Below are the code and all the weights of a small trained network. Each question names an input and a target symbol and asks about switching units off, where a switched-off unit gives its printed mean instead of its output.

import numpy as np


def w(rows, s, z=0):
    codes = np.array(rows[::2]) - 128.0
    scale = np.full(codes.shape[1], s)
    scale[-1] = z or s
    return codes * scale


def norm(h):
    return h / np.sqrt((h * h).mean(-1, keepdims=True) + 1e-5)


def softmax(a):
    e = np.exp(a - a.max(-1, keepdims=True))
    return e / e.sum(-1, keepdims=True)


def log_softmax(a):
    a = a - a.max(-1, keepdims=True)
    return a - np.log(np.exp(a).sum(-1, keepdims=True))


def net(x, mask):
    ids = ['ΛΞΣΩαβδεζηθμψ'.index(c) for c in x.split()]
    T = len(ids)
    res = E[ids] + P[:T]
    u = 0
    for l in range(2):
        r = norm(res)
        for j in range(3):
            rows = slice(4 * j, 4 * j + 4)
            q, k, v = (r @ M[l][rows].T for M in (Q, K, V))
            z = softmax(np.where(np.tri(T) > 0, q @ k.T / 4**0.5, -1e9)) @ v
            o = O[l][rows]
            res = res + np.where(mask[u + j], z, o[:, -1]) @ o[:, :-1]
        u += 3
    return log_softmax(norm(res)[-1] @ U[:, :-1].T + U[:, -1])


Q, K, V, O = {}, {}, {}, {}
E = w([
[37,156,108],'Λ',
[39,253,113],'Ξ',
[77,118,101],'Σ',
[174,189,90],'Ω',
[103,136,102],'α',
[177,185,95],'β',
[85,124,105],'δ',
[124,252,112],'ε',
[89,125,105],'ζ',
[129,198,111],'η',
[84,122,103],'θ',
[158,170,100],'μ',
[115,215,117],'ψ',
],0.00076)
P = w([
[101,117,85],'0',
[160,247,134],'1',
[105,100,164],'2',
[128,255,159],'3',
[152,119,137],'4',
[123,165,90],'5',
[127,119,166],'6',
[81,80,139],'7',
[168,148,147],'8',
[115,116,73],'9',
],0.005)
Q[0] = w([
[118,70,153],'0.h0',
[165,80,180],'0.h0',
[176,163,129],'0.h0',
[158,127,151],'0.h0',
[97,145,102],'0.h1',
[92,151,116],'0.h1',
[188,121,147],'0.h1',
[85,141,113],'0.h1',
[122,96,76],'0.h2',
[129,125,250],'0.h2',
[147,177,59],'0.h2',
[138,173,155],'0.h2',
],0.016)
K[0] = w([
[165,102,176],'0.h0',
[116,101,195],'0.h0',
[78,141,133],'0.h0',
[103,117,154],'0.h0',
[86,106,116],'0.h1',
[74,123,118],'0.h1',
[198,149,129],'0.h1',
[69,117,126],'0.h1',
[169,151,195],'0.h2',
[146,124,3],'0.h2',
[88,122,175],'0.h2',
[83,112,96],'0.h2',
],0.015)
V[0] = w([
[26,104,175],'0.h0',
[68,253,127],'0.h0',
[60,106,67],'0.h0',
[21,96,191],'0.h0',
[204,173,78],'0.h1',
[108,208,70],'0.h1',
[232,51,135],'0.h1',
[141,174,81],'0.h1',
[17,130,74],'0.h2',
[179,8,75],'0.h2',
[18,220,136],'0.h2',
[229,102,175],'0.h2',
],0.0037)
O[0] = w([
[100,2,97,163],'0.h0',
[155,68,221,193],'0.h0',
[36,98,161,172],'0.h0',
[115,16,90,160],'0.h0',
[43,92,199,124],'0.h1',
[123,188,165,168],'0.h1',
[94,36,128,69],'0.h1',
[115,149,153,145],'0.h1',
[160,31,74,254],'0.h2',
[23,203,3,114],'0.h2',
[202,14,146,218],'0.h2',
[81,214,173,13],'0.h2',
],0.0038,0.0031)
Q[1] = w([
[204,75,250],'1.h0',
[180,81,250],'1.h0',
[206,88,212],'1.h0',
[194,86,253],'1.h0',
[117,110,206],'1.h1',
[151,199,25],'1.h1',
[145,133,150],'1.h1',
[112,159,96],'1.h1',
[131,63,173],'1.h2',
[163,110,161],'1.h2',
[161,63,161],'1.h2',
[143,145,124],'1.h2',
],0.0061)
K[1] = w([
[60,45,86],'1.h0',
[62,2,99],'1.h0',
[74,44,63],'1.h0',
[61,13,93],'1.h0',
[188,171,153],'1.h1',
[57,28,121],'1.h1',
[164,125,125],'1.h1',
[95,105,149],'1.h1',
[68,80,129],'1.h2',
[113,97,96],'1.h2',
[71,26,121],'1.h2',
[163,130,105],'1.h2',
],0.0066)
V[1] = w([
[91,30,73],'1.h0',
[232,183,97],'1.h0',
[186,160,105],'1.h0',
[63,39,132],'1.h0',
[81,102,245],'1.h1',
[66,16,97],'1.h1',
[124,26,55],'1.h1',
[164,253,111],'1.h1',
[167,190,155],'1.h2',
[173,197,157],'1.h2',
[177,208,154],'1.h2',
[86,71,112],'1.h2',
],0.0026)
O[1] = w([
[20,64,98,253],'1.h0',
[235,133,106,109],'1.h0',
[187,135,117,119],'1.h0',
[1,86,122,208],'1.h0',
[140,159,66,91],'1.h1',
[77,59,77,160],'1.h1',
[93,55,101,197],'1.h1',
[170,184,204,84],'1.h1',
[65,109,108,91],'1.h2',
[34,91,105,88],'1.h2',
[19,81,118,82],'1.h2',
[203,161,158,156],'1.h2',
],0.0027,0.0023)
U = w([
[85,36,74,191],'Λ',
[201,67,191,186],'Ξ',
[169,139,81,3],'Σ',
[126,186,142,176],'Ω',
[161,152,86,49],'α',
[131,193,142,187],'β',
[165,145,80,30],'δ',
[122,159,249,103],'ε',
[165,147,76,38],'ζ',
[21,159,130,132],'η',
[165,143,84,9],'θ',
[138,179,124,120],'μ',
[45,139,171,92],'ψ',
],0.016,0.0037)

Each question gives the input, a string of symbols that net reads in full, and the target symbol t.
The units are the heads (4 rows each of Q, K, V and O). Each row of codes is followed by its name. A weight is (code - 128) times the scale printed after its matrix; where a second scale follows, it is the last column's (O and U).
mask holds one flag per head, layer by layer. A switched-off head (its flag False) gives its mean, the last column of its rows in O, instead of its output. The means were averaged over made-up inputs and are rounded, as every weight is.
A unit's drop is (log p(t) with every unit on - log p(t) with that unit switched off) / (log p(t) with every unit on - log p(t) with every unit switched off).
The circuit of an input: a set's keep is (log p(t) with only the set's units on - log p(t) with every unit switched off) / (log p(t) with every unit on - log p(t) with every unit switched off). Starting from all 6 units, units are removed one at a time, each time the one whose removal leaves the highest keep (on an exact tie, the one counted first), for as long as the keep stays at least 0.8.
circuit, biggest first: the units of the circuit, biggest drop first
unit that matters most: the unit with the biggest drop
heads that matter: for each layer, one digit per head in row order, 1 if its drop is at least 0.15 and else 0, layers parted by /
drop of u: that unit's drop, to one decimal
input θ Λ η α ψ ε, target η: unit that matters most -> 0.h0
input Ω Ω Ξ ε ζ Ω, target Ξ: circuit, biggest first -> (0.h2 0.h0)
input η Ξ θ η η θ ε Ω, target η: circuit, biggest first -> (0.h2 1.h2 0.h0)
input ψ Λ β Ξ ε Ξ Ξ ψ, target ε: heads that matter -> 101 / 010
input η Σ ε α Ξ Λ, target ε: heads that matter -> 101 / 010
input Ξ β β Λ, target Ξ: heads that matter -> 001 / 000
input η Λ Λ δ, target η: heads that matter -> 100 / 000
input θ ζ Ξ Ξ η Ω Ξ Λ, target η: circuit, biggest first -> (0.h2 1.h2 0.h0)
input α Ξ Λ Ω ε ψ ψ Σ, target ε: circuit, biggest first -> (0.h2 0.h0)
input Ξ Ω ζ θ Λ ζ η Ω η Σ, target η: circuit, biggest first -> (0.h2 0.h0 1.h2)
input Λ Ξ ε Ξ, target Λ: heads that matter -> 101 / 000
input μ Ξ μ α ε ε ψ β, target ε: heads that matter -> 001 / 010
input Σ Λ η ε Ξ α, target η: circuit, biggest first -> (0.h0 0.h2 1.h2)
input Ξ η Λ μ, target Ξ: circuit, biggest first -> (0.h2)
input Σ β ζ η Ξ Λ ε θ, target Ξ: heads that matter -> 011 / 000
input Ξ ε Σ Ξ β Ξ Ξ α Ω η, target Ξ: drop of 0.h2 -> 0.7
input ε ψ ψ α ζ Λ ε α Λ η, target ε: drop of 0.h0 -> 0.7
input μ β Ξ δ Ξ θ Ξ ε η δ, target Ξ: drop of 0.h0 -> 0.2
input β ε η η ε η, target η: drop of 0.h0 -> 1.3
input ψ η Ω ψ, target ψ: circuit, biggest first -> (1.h2)
